0: [ 15  32  -3  27  13   8 -11   8  -2   2  10  89 -30   7  -5 -54 -24   6
 -75   3  11   2   2  -5   5   7 -25  16  -2 -17 -18  52 -13  10 -27  -5
  -5 -95 -54]
1: [ -6  -6  31  18  -2 -19  -4 -23   4  -6  -9 -77  15 -12  19  15  -6 -13
  40 -21 -11 -17  10  -7   6   0  21 -23 -16  15  -5  -1   9   0  19  22
   0  63  27]
2: [ -6 -18  48   4 -18 -23   1 -15  -3   4   1 -36 -18 -11  16  14 -10   4
  16   4 -17  -5   2 -30  14  -6   0 -22  14   6  -1  -5  -3   0   6  11
   2 -10 -46]
3: [ -5  -5  41  -2  -4  -2 -24 -16  -2  -3  -7   5 -14  -4  10   3 -17   4
 -11  -4  -9   7  -9 -19   4 -11 -28 -27  20  -7  -8  15   3   6 -25  18
   5 -23 -47]
4: [ -2   6 -14  16   6   5  -1   3   0   5  10   6   5  14   2  -7  -4  -6
 -22   6  -5   9  -1   8   2  -6 -31  20  12  -5  -6  14   1   9  14  -8
  -1 -20 -24]
3 2 0
5: [  4   4  -6  30  -6  -5  17  -2  -1  -5  -2 -35   5  -9   9 -24 -17  -6
  -5  10  -9   2   2  -9  -1   2  -6   6  -1   5  -1  -1   4   6  33  -8
 -19 -21 -37]
4 2 3
6: [ -6   5   7  29  -3   2   7  -3   9  -6 -10  -6   8  -1  -5 -12 -10  -3
 -17   8  -7   7  -5 -13   3   3 -32   4   5   3   2  -2  -2   4  19   1
  -2 -16 -45]
5 4 3
7: [ -9 -26  51 -10  -9 -12   0 -11  -9  -1  -8 -65   7   6   8  42   8 -10
  71   1  -6   1  -4 -14   5 -12  21 -47   3  22   4 -15   7  -6  -8  24
   1  61  26]
1 2 3
8: [ 14  14 -11  55  20  -8  30   1   8  -6   5  -3 -12  -3   6 -29 -11   2
 -30  12  -7   4 -19 -17  12   4 -23  10   6 -16  10  20 -14  12   8 -11
 -14 -56 -49]
6 5 4
9: [ -6  -8  41  18 -22 -11   3 -17  -2 -13   0 -57  -6  -4   5  19  -3  -5
  48  14 -11 -13   3 -12  -2 -10  10 -23  -7   6  10 -24   1  -7  26   5
  -3  49  13]
1 7 2
10: [ -1 -24  23 -22 -12 -13 -16 -12   2   2  -1 -52   3   8   4  22 -11   2
  37   6 -10  -6  -3  -5 -10 -17   0 -29   5   3  -2 -22   5  -3  22  17
  11  18 -10]
9 2 7
11: [  6   8  -6   3  13  12   6   9  15  -4   4  15   4   1 -12  -5  -9  -2
 -27  20  -8  12  -3  -2   4  -8 -15  20   2  -9   9   1  -1  -5   7  -7
   2 -39 -40]
4 6 8
12: [  10   22  -13   32    7   -2    3   11    7    3    4   80  -18   -2
  -11  -47  -22   22  -60    8   -8    0   -6  -15   18   12  -19   10
   10  -18    5   30   -7    2  -11   -9   -8 -104  -69]
0 8 11
13: [ -4 -16  28  -6  -9 -15   0 -12   6  -4  -2 -69  16  -9   9  23   3 -12
  50  -2  -4 -15   2  16  -6  -5   8 -22 -10  13  -2 -28   6  -8  15   7
  -3  56   9]
9 1 10
14: [-14 -28  28 -19 -22 -14  -7 -21   5  -9 -10 -39  -9   8  14  12 -12   1
  27   3 -12   1  -5  -5  -6 -10  -2 -26  12  -2  -7 -24   5   0  16   9
  -4  10 -17]
10 2 9
15: [  6   4 -12  16  15  12  -5  13  -1   2   2  66 -12  -8   0 -11  -9   6
 -60   1  -2  -3   0 -13   7  -1 -22  14   9 -12  12  38  -1  14 -18   2
   9 -78 -62]
12 0 11
16: [  0  -4  -2  -6  -5  18  -6   8  15  -5   3  53  -6  -9 -13  -4  -3   1
 -34  11  -2   5 -12 -10  -5  -5 -23   8  13 -17  -8   4   2  13   5   0
   0 -68 -51]
11 15 4
17: [  1  -4  21  -5   1  -1   4  -4  10  -6   4 -24  -1   9  10  -2 -15   0
   7  13 -12   6  -3 -13  -1  -3  -5  -5   8 -14  -6  -3  -1  -3  18   8
 -10 -25 -49]
6 5 2
18: [  20   17   -8   13   -4    5   -4   13    2  -13   11   97  -29   11
   -3  -50  -15   31  -67    9   -3   15   -4  -21   15    9  -16   10
    5  -28   -1   56  -25   16  -34   -3   -8 -118  -76]
12 0 15
19: [  8  15 -22  21   9  11  14  21   4 -14  -6  17  10   1   0 -12 -25   0
 -31   3   2  11  -8  -2   4   5 -22  21  -5  -6  -1   9 -12   3  18  -1
  -1 -40 -33]
11 4 6
20: [  5 -28  25 -25 -12   7 -45   3   9   2   3  47 -14  10   8   3   3   3
 -26   2   1   1  -8  13  -1 -19 -35   3  10 -10 -36   6  -1  -4 -30   7
  28 -14 -29]
3 16 4
21: [  0  11 -31  -2   0   5 -10   3   9   4  14  96 -31  11 -20 -44 -19  19
 -90  -9  11   8   5  12  14   0 -22  29  -1 -15  -3  26  -4  10 -22  -4
   7 -85 -48]
0 12 15
22: [ -9 -18  37   3 -11 -16   2 -18   3  -1  -9 -70  10   3  15  31 -15  -8
  42  -4 -13  -6  -3  -9  14 -14   8 -30   3  15   3 -14  -2  -4  15  12
  -4  60   7]
13 9 1
23: [ -2   2  -1  31   1  -1  22   5  -1 -11   3 -35  10  -7   9 -18 -28 -16
  -7   4 -12   5   4 -14   2   3 -10  -2   6  -5   3  12  -1   5  27   9
 -10 -27 -19]
5 6 17
24: [ 12   0  32 -21   1  18  -7  14   0  -1   3  52 -12  -8   4   6   5  10
 -23  12   1  -2 -26  -1   6  -6 -37  -1   3 -16 -10   2   0  20   4 -11
   4 -59 -64]
16 11 15
25: [  3  17 -13  37   4  -5  17  17   1  -3  -4   5  -7   1  -1 -21 -18  -4
 -17  11  -7   2  -5  -6   2  11 -10  15  13  -9  -1   6  -5  10  19  -6
  -7 -41 -49]
19 8 6
26: [ -9   4  32  -7  -8 -14 -12  -2  11  -3  -7   4 -17   0   6  -6 -15  -1
  -5   9  -6  -4  -2  -2  -1  -6 -25  -3   7  -4 -14   5   1   1  -8  13
   9 -20 -36]
3 17 6
27: [  8  11  -9 -13   3  13  10  11  13   4   8  50 -13  -6  -4 -13  -3   0
 -38   7  -2  18  -9   3  15   9 -24  18  14 -10  10  19  -6  11  19 -21
   0 -70 -54]
16 11 15
28: [ 12  21 -13  69  10 -12  26   8  -1 -13  -9 -25  -3  -5  12 -34 -30 -10
 -41   5 -14  -2   4 -20   6   1 -23  19   5  13  -2  30 -13  12  12   4
  -6 -25 -41]
8 25 23
29: [ 21   8  -5  21  12   6  -6  11  -2  -3  -2  76 -22  10  -3 -33  -7  17
 -61   4  -1   4 -15   2  15 -13 -28  21  14 -22  -4  46  -3  -9 -31   7
   5 -81 -56]
15 0 12
30: [ -3 -14  34  -6 -13 -14  14  -7   6  -9  -4 -12  -6   2   6   5 -18   5
  18  12 -17   2  -7 -29  10 -10   7 -20  17  -3  -2   5   8  -2  15   3
 -13 -38 -72]
17 2 26
31: [   3    0    6   46    9   -6   34    2  -13  -23    2 -105   17    1
   18   -4  -20  -12   26   -4  -30   -4    7   -9    5   -3   19  -16
   -8    9    7  -12   -4   -2   52   15  -14   40    2]
1 9 22
32: [ -1 -10  38 -17 -12 -20  -6  -9  -4  -1 -10 -35  -1  -7   8   8 -19   0
  28  14 -12  -3  -8   0  -7 -19  -7 -17   6   0 -11 -11  -3 -10  21  12
   0   7 -22]
14 10 2
33: [  7  23 -15  52  16  -1  28  14   2  -5  -5  12 -16   6   1 -41 -25   3
 -42  -1  -4   6 -16  -8  16   7 -22  20   9 -13  11  23  -4  11  -8  -7
  -5 -44 -39]
8 25 19
34: [  6 -17  38  -7 -17   2 -24 -21  -1   2  -2 -47  -7   7   4  25  -8   0
  28  -1  -7   5  -1  -5  -8 -13  -4 -21   8   4   0 -10  -6  -2   2   7
  13  26  -3]
10 14 32
35: [  14   13  -24    1   -2   19  -11   15    7   -2    3  109  -32    2
  -16  -39  -12   20  -66    8    3   22   -8  -13   18   -4  -22   21
   12  -17   -6   40   -5    5  -28  -13   10 -103  -65]
18 21 29
36: [  8 -14  13 -29  -1  17 -25   2   1   8  12  58  -3  13  -2   6  11  15
 -24   9  10  11 -21  11   5 -10 -36  19  13 -12 -15   5   0   2 -10  -5
  21 -56 -56]
24 16 20
37: [ 12  -2   8  -5  -9   5 -16   4   9   5   9 105 -24   2  -4 -26 -11  25
 -47   5  -1   3 -27 -18  15   1 -28   9  23 -24  -7  32 -10   9 -39  -6
   4 -96 -72]
35 29 18
38: [ 12  18  -1  74  16 -15  13 -14  -2 -11 -10 -59  -5  -8   7 -35 -37  -6
 -31   5  -9   0  -1 -24  14   0 -18   4 -10   0   7  30  -4   0  22   3
 -16  -1 -16]
28 23 5
39: [  8   2  15   9   9   3   0   0   4  -3  -6  55 -21  -1  -2 -15 -15   5
 -34  11  -2   4 -16 -19  17   2 -22   1  21 -16  13  24   2   2 -11   3
  -8 -69 -74]
15 16 27
40: [  5 -15   8  18  -1   4 -21  -5  10  -6   4 -14  -3   4   6  -9  -9  -7
 -22  -2  -1   6   6   2   3  -4 -23  -6   6  -9 -19   3  -4   0   3   1
  -1   8 -17]
4 6 26
41: [  8  12  -3  59   2 -16   6  -4   7 -31 -10 -46  -6   3  16 -35 -27 -13
 -19  -3  -5   1   9 -18   0  -5 -11   1   7  -2  -8  27  -7   4  -4   9
  -8   5 -15]
38 28 23
42: [ 16  21 -17  30   4  13   2   6  17  -4  11  93 -22   1   3 -41 -22   8
 -61   4   2  10  -6 -10   9   0 -18  29  10 -20 -13  43  -1   2 -19 -12
  -2 -74 -40]
0 29 12
43: [ -2  -9  15  34  -1 -11  21 -12  -5 -10  -8 -72  -4   1  16 -10 -23  -8
  14   4 -16  -5   9 -12   1   2   6 -19   3  -2  17   6  -5   3  35   3
  -1   5 -19]
23 5 31
44: [ 14 -14  79  -6 -10  -3  -3 -15  -5 -10  -8 -17 -22  -4   7  15 -18  20
  45   9 -14  -4 -18 -34  15 -12   3 -39  10  -5   0  14   7 -13 -23  11
  12 -24 -58]
2 30 3
45: [  5   0   0  11   1   1  -2   3  18  -1   7  28 -12   4  -4 -18  -2  -1
 -17   0   3  11  -7 -12   2  -1 -25   9   5  -8 -11   0   3  10   2   4
   0 -38 -46]
11 16 4
46: [ -6   6  -6  39  -9 -24  22  -6   5 -25  -6 -86   0  -6   6   1 -23 -10
   9   8 -11   1   8  -3 -12   1  -6  10  -8   9   2 -11  15  -4  35  -4
 -19  29  -4]
43 31 5
47: [ 18  15   8 -10  -4  14 -10  11   9   8   2  77 -17   3  -4 -17   5  19
 -32   6   4   7 -20  -8   9  -9 -30  18  13 -23   5  19   1   7 -13  -6
   7 -72 -65]
39 16 37
48: [ 11  -2   4   1   0  14   4   9  10   5  -3  81 -20  13  -4 -15  -7   7
 -49  14  -2   9 -17  -5  17  -9 -16   9  10 -10  -4  22  -6   6 -15 -13
   0 -58 -60]
47 39 15
49: [  0 -15  20   6  -8 -23 -10 -18   1  -5   2 -55  -3  -5   9   0 -17 -19
   8   3 -12  -3   0   1  -5 -10  -8 -18   5  -7  -7   0   5  -3  18   1
  -5  23  -7]
32 14 34
50: [ 10 -12   4  -6  -5  14 -13   3   7  18 -10  65 -12  -4  -7  -7  -3  17
 -22   0  -3   9 -26  -9   2 -11 -22  20  15 -18   5  -2   0  -6  -9   1
  15 -66 -59]
47 16 36
51: [  5   6   8  21  -9   2   4  12  13  -9   0  16 -11  -3   7 -13 -21   0
  -7   9 -29   1 -12 -18   7 -10 -17   5   5 -22   4   7   5  10   6  -4
  -7 -31 -54]
45 25 6
52: [  5   8  12  24   4  -4  27  -1   0  -9  -1  16 -10   1  10  -7  -9   3
 -20  11 -15   2 -11 -17  10 -12 -13   0   4 -23  11   7  -8   4  12 -11
   0 -58 -64]
51 25 8
53: [  4 -11  20   7  -9  -2 -11  -3   0  -1 -13 -20 -11  10   8   6 -21  -5
  -4  10 -12   5  -4   5  11 -21   2  -9   4   1  -6   4  -1  -3   0   5
  -7  -9 -37]
17 26 40
54: [  9   2   2   4   6  13  -5  12  -3   6   2  57 -19   5 -13 -11  -7   6
 -45  13  -1   8 -18  -4  12  -7 -28  20   4 -17   0  29  -1  -3  -8  -7
  13 -60 -53]
48 47 15
55: [  0 -37  43  -3 -23  -9 -10 -17 -10  -6  -7 -43  -5   4   7  28  -5   3
  43   9 -18  -3   1 -19  -8 -16   5 -21   5   7  -3 -20  10   1   8   8
  -1  27   0]
34 10 14
56: [  1 -10  42   7 -17 -12  10 -12  -7  -9 -13 -65  -2  -3  12  16  -7 -12
  47   0 -34  -4  12 -16 -10  -4  20 -30   0   3  11 -18  10  -9  22   9
 -12  17  -8]
9 55 22
57: [ 18  10  11  16  -8   4  26   6   3  -8   7  21   8   0  -1 -11 -11  11
  -8  23 -19   5 -19 -14  -1  -5 -11   5  20 -12  14  -2  -9   1  18 -11
  -7 -76 -75]
52 51 25
58: [  0 -22  51  -5 -11 -13 -18 -18   4  -8  -9 -36 -25   8   1  13 -13   5
  17   4 -10   9 -13  -6  -1 -16   1 -31   4   6  -7   7  13   2 -18  15
  15   6 -17]
34 14 32
59: [ 15  17  -9  36  -3  11  12  17   7  -4  13  75 -11   4   4 -44 -18  18
 -50   3   4   6 -16  -6   5  15 -19  18   5 -23  -5  47 -11  -3  -7   1
  -9 -80 -55]
42 12 29
60: [ 11  21   0  45  10 -10  17   5   1 -14  -6 -23  -6   6   8 -32 -21   8
 -30   2 -10  -2   2 -15   7   8 -19  10   6 -13   1  25  -4  11   2  -2
  -3 -26 -48]
28 25 8
61: [ -9  -7  17   9  -3 -17  10 -19  -1 -10  -1 -82   8  -1  -1   4 -13  -7
  18   2 -23   1  11  -7  -4   4   8 -17   4  12   1  -8  -5   4  34   9
  -4  42  -2]
49 43 22
62: [ 16  17   4  85  17 -28  41 -14  -2 -15 -12 -78  -6  -5  24 -25 -42  -9
  -7   6 -25   2  16 -36  11  -5   6  -2  -7   4   5  31  -6   5  19   8
 -14  -8 -16]
38 41 43
63: [   8   11  -11   14    3    3   -3    8   10   19   12   85  -27    1
  -10  -42  -19   22  -53    3  -10   16  -17  -10   12   12  -10   19
    3  -19    6   29   -2    0  -18  -10    8 -105  -66]
12 35 59
64: [  3   7  12  72   4  -9  24  -5   0 -20  -4 -60 -18  -4   8 -33 -31  -8
  -6   0 -19  -6   8 -37  24  -6  -6   4  -1   2  -4  38  -7  16  11  10
 -16  -2 -24]
38 62 41
65: [-14 -17  23   0 -10   5  -7 -26  -8  -5 -14 -51   2   3   4  15 -11  -8
  19   1  -7  -6  -3  -2  13 -14   0 -22  -1 -14 -18  -5   0  -9   8   1
   3  18  -2]
49 34 14
66: [  12   11    8   -8    1   18  -15    4   -1   15    7  111  -34    2
   -9  -20  -15   19  -40    7    4   20   -8  -20   15    5  -28    4
   15  -21    3   32    1    8  -41  -14   12 -107  -67]
37 35 63
67: [ 26  22 -13  26  12  15  14   9   2   5   7  57 -12   3  -2 -29 -29  16
 -46  -1  -5   4 -11 -26  10  18 -10  23   5 -25   9  38  -9  -1   5 -13
  -8 -89 -66]
59 12 63
68: [  4 -13  35  -2 -14  -4  13   6  -6 -14  -2 -35  -6 -11  13   1 -17  25
  19  27 -27   7  -7 -35   3  -5  10 -24   6   2  15  -7  -5   6  28   3
 -15 -38 -47]
30 17 2
69: [  4   9  -6  10   0   7  15   8   6   2   3  29  -6   4   2 -14 -11   8
 -26   1   2   4 -18  -7   3  10 -17  20  14  -8   9 -12 -11   4   9 -12
   4 -54 -53]
45 11 25
70: [-14 -29  25 -41 -25  -2 -12 -18  -8   7 -12 -47  19   0   6  43  15 -19
  54  -1 -14  -3  -3  26 -14 -25  18 -16  11   1 -13 -51   7  -3  43  -7
   2  54  17]
13 10 55
71: [  2  -7  28  12  -7 -18  -1 -23  -9 -13 -20 -55   1  -8  14  23 -24   4
  44   2 -16 -17  20  -8  -3 -11   3 -25  -3   5  -4 -15   9  -6  21  18
  -8  20  -2]
56 9 55
72: [ -1  -4  35 -21  -9   3 -12 -15  -2  -8  10  27 -13   7  -2   6 -10   4
  -6   3  -9  11  -8 -16   7 -10 -10  -6  18 -14   0   0   1  -1  -6   1
  12 -29 -55]
3 26 45
73: [ 17  27 -29  63  23  -2  43  -2   1 -22  -6  -4   0   2  14 -49 -41  10
 -50   5 -11  10  -7 -13   5  13 -27  14  -2  -5  15  29  -4  10  21  -4
  -5 -41 -30]
33 28 8
74: [ 19 -23  45 -43 -18   8 -10  -4  -2  13 -13  45 -14   8   3  19  -1   9
  -9  10 -11  15 -25 -10   5  -2 -19  -9  23 -10  -6  12   3  -5 -14   8
   6 -61 -82]
72 24 36
75: [  1 -19  35  -4 -19 -12 -13 -14   0  -6 -12 -52   6  -8   1  20  -8  -1
  48   2 -11 -14  13  -5  -3 -15  19 -21   4   2   1 -10   6  -3  16  15
  -8  18  -4]
71 55 10
76: [ 19  37 -29  73  23 -12  36   0  -3   3  14  52 -23   1  -8 -62 -37  18
 -72  13   9   8   3 -28  22   0 -10  22   5  -9   4  58  -8  10  -3   0
 -20 -91 -64]
12 67 59
77: [  2  -5  17  17   2   8   6   9  -4  -1   7  -1 -14   3   7 -20 -23   9
 -11   9  -6  13 -20 -15  12 -12 -17  -3  10  -7  -7  24   5   7  -9  12
  -5 -38 -41]
51 45 26
78: [ 22  12  32  16  12  15  -7   3  -1  -6   1  83 -24  -2  12  -8 -24  24
 -26   3  -9   9 -29 -35  18  -2 -29   2  20 -17  -4  47  -8   9 -57   3
  12 -88 -77]
37 66 39
79: [ -4  11  -3  19   7  -7   5  -7   0  -3  -1   6  -2   5   8  -1 -17  -5
 -11  17  -5  -2   2  -8  -5 -10  -4   2   0  -4  -3   5   6  -3  14  -5
   3 -27 -17]
4 6 11
80: [ 18  22   0  51  25  -3  12  -6   1  -8  -6  22 -13  17   5 -29 -27   4
 -31  15  -1   1  -5 -21  10   1 -28   9   6  -6   6  31  -5   3  -5  -1
  -3 -42 -45]
33 8 60
81: [ 10 -12  28 -16  -5  20  -8   8   1  -4   2  35 -15   1   4  10  -6  14
  -9  -3 -21   2 -24 -21   3   1 -21  -2  16 -22  -3   8  -5   6  -1  -8
  -5 -62 -86]
24 74 72
82: [  4  -5  22  18 -17   5 -36  -3   2  -9  -1   5 -27  14  14  -8  -3  -7
 -14  -5   4  -6   0  -7  14 -11 -28  -2 -11  -7 -16  28  -3  11 -29   8
  14   9 -19]
40 26 3
83: [-20 -43  68 -56 -17   6 -30  -5  -9   4 -10 -26   9   0  13  75  22  -3
  83   0  -5 -10 -26   2  -2 -21  15 -33  11  12  13 -41   2 -15  -3  16
  19  69  11]
7 70 55
84: [ -3  -4  18   7  -8  -3   6  -3  -2  -9  -3  12 -12  -3   7  -2  -4   1
 -13  18  -4  15 -15  -7   3 -10 -22   1   7 -21   8   2   6   4  13  -2
   3 -48 -60]
52 51 45
85: [ -3 -15  48  -3 -17 -14   2 -20  -5  -9  -9 -62   6 -15  19  25 -18   7
  35   1 -16  -9  -5 -18   8 -11  17 -24  16   7   3   0 -10  -3  19  18
  -2  28   2]
75 22 71
86: [ 12  17  -2  24  10   5  -1  19  -2   1 -11  41  -6   6   6  -5 -13   7
 -39  14   1   7   1 -17   2   5 -33  24   7 -10  -4  38   2   6  -7  -7
  -2 -57 -47]
54 15 80
87: [ -1 -14 -15   4 -12 -11   1  -7  13  -2  -9 -56  17   1   7 -14  -4 -21
   8   3 -14   1  14   1 -12   0  -9  -8  13 -10  -2  -5  -6  -6  38   3
 -18  17  -7]
49 61 43
